Below are the code and all the weights of a small trained network. Each question names an input and a class and asks about switching units off, where a switched-off unit gives its printed mean instead of its output.

import numpy as np


def w(rows, s, z=0):
    codes = np.array(rows[::2]) - 128.0
    scale = np.full(codes.shape[1], s)
    scale[-1] = z or s
    return codes * scale


def norm(h):
    return h / np.sqrt((h * h).mean(-1, keepdims=True) + 1e-5)


def f(y):
    return np.maximum(y, 0)


def log_softmax(a):
    a = a - a.max(-1, keepdims=True)
    return a - np.log(np.exp(a).sum(-1, keepdims=True))


def net(x, mask):
    res = np.array(x, float).reshape(1, 2) / 4 @ E
    u = 0
    for l in range(2):
        y = f(norm(res) @ A[l][:, :-1].T + A[l][:, -1])
        res = res + np.where(mask[u : u + 5], y, B[l][:, -1]) @ B[l][:, :-1]
        u += 5
    return log_softmax(norm(res)[-1] @ U[:, :-1].T + U[:, -1])


A, B = {}, {}
E = w([
[92,4,69,177,62,97,87,123,78,169,115],'x0',
[153,146,154,69,132,203,198,166,83,60,83],'x1',
],0.0031)
A[0] = w([
[199,90,106,167,151,117,121,217,106,78,49,1],'L0N0',
[99,88,126,167,71,167,157,171,159,53,124,6],'L0N1',
[187,192,193,149,167,168,141,68,166,101,138,124],'L0N2',
[143,65,135,148,171,173,5,84,192,167,131,168],'L0N3',
[166,160,121,143,217,63,118,113,138,160,206,165],'L0N4',
],0.0029,0.00083)
B[0] = w([
[163,170,109,86,132,70,116,150,119,187,72,181],'L0N0',
[157,65,58,95,98,89,135,129,184,126,149,172],'L0N1',
[209,254,133,115,174,73,37,99,67,131,143,254],'L0N2',
[56,97,134,166,44,157,135,150,174,104,148,239],'L0N3',
[185,78,193,112,124,125,216,164,93,154,72,233],'L0N4',
],0.0042,0.0027)
A[1] = w([
[166,168,147,177,124,120,118,121,127,195,203,140],'L1N0',
[158,174,134,94,254,132,113,130,92,57,185,115],'L1N1',
[184,170,181,64,180,186,147,168,143,86,117,254],'L1N2',
[109,235,169,136,169,135,154,120,95,95,108,67],'L1N3',
[39,83,89,217,109,196,105,84,119,118,201,100],'L1N4',
],0.0042,0.00043)
B[1] = w([
[147,96,99,137,145,155,164,141,82,88,104,183],'L1N0',
[58,15,184,2,97,199,7,63,156,192,14,232],'L1N1',
[68,173,122,185,205,95,79,128,170,118,169,253],'L1N2',
[151,159,139,133,101,225,122,33,114,135,146,226],'L1N3',
[72,239,188,98,97,94,77,165,186,164,215,212],'L1N4',
],0.0058,0.005)
U = w([
[29,139,177,145,42,53,62,180,197,186,229,177],'0',
[185,63,186,206,132,84,211,156,123,137,119,125],'1',
[167,33,37,53,70,110,146,186,68,123,66,159],'2',
[99,173,203,61,213,205,2,36,158,136,73,170],'3',
[87,169,75,102,226,94,137,195,134,60,98,120],'4',
[134,137,98,127,137,132,170,98,135,68,176,1],'5',
[148,151,86,109,141,136,179,101,125,95,195,19],'6',
[186,178,153,160,175,150,179,94,93,107,159,110],'7',
],0.0078,0.0049)

Each question gives the input, the list of numbers given to net, and the class t.
The units are the neurons (one row each of A and B). Each row of codes is followed by its name. A weight is (code - 128) times the scale printed after its matrix; where a second scale follows, it is the last column's (A, B and U).
mask holds one flag per neuron, layer by layer. A switched-off neuron (its flag False) gives its mean, the last column of its row in B, instead of its output. The means were averaged over made-up inputs and are rounded, as every weight is.
A unit's drop is (log p(t) with every unit on - log p(t) with that unit switched off) / (log p(t) with every unit on - log p(t) with every unit switched off).
The circuit of an input: a set's keep is (log p(t) with only the set's units on - log p(t) with every unit switched off) / (log p(t) with every unit on - log p(t) with every unit switched off). Starting from all 10 units, units are removed one at a time, each time the one whose removal leaves the highest keep (on an exact tie, the one counted first), for as long as the keep stays at least 0.8.
circuit, biggest first: the units of the circuit, biggest drop first
unit that matters most: the unit with the biggest drop
k most important neurons: the k neurons with the biggest drops, biggest first
k most important neurons of layer l: the k neurons of layer l with the biggest drops, biggest first
drop when u is switched off: that unit's drop, to one decimal
input [8,5], class 2: unit that matters most	L1N2
input [1,5], class 4: circuit, biggest first	[L0N2; L1N1; L1N3]
input [-2,-3], class 7: circuit, biggest first	[L1N1; L0N4; L1N4]
input [3,7], class 2: 2 most important neurons	[L1N4; L0N1]
input [-2,-5], class 1: circuit, biggest first	[L0N4; L1N1; L1N4; L1N2]
input [3,6], class 2: 2 most important neurons of layer 0	[L0N1; L0N2]
input [0,-1], class 0: 2 most important neurons of layer 0	[L0N3; L0N2]
input [3,2], class 2: 2 most important neurons	[L1N4; L1N2]
input [2,7], class 4: 4 most important neurons	[L0N2; L1N1; L1N3; L0N1]
input [-3,-7], class 1: drop when L0N4 is switched off	0.8
input [2,2], class 2: drop when L1N4 is switched off	0.3
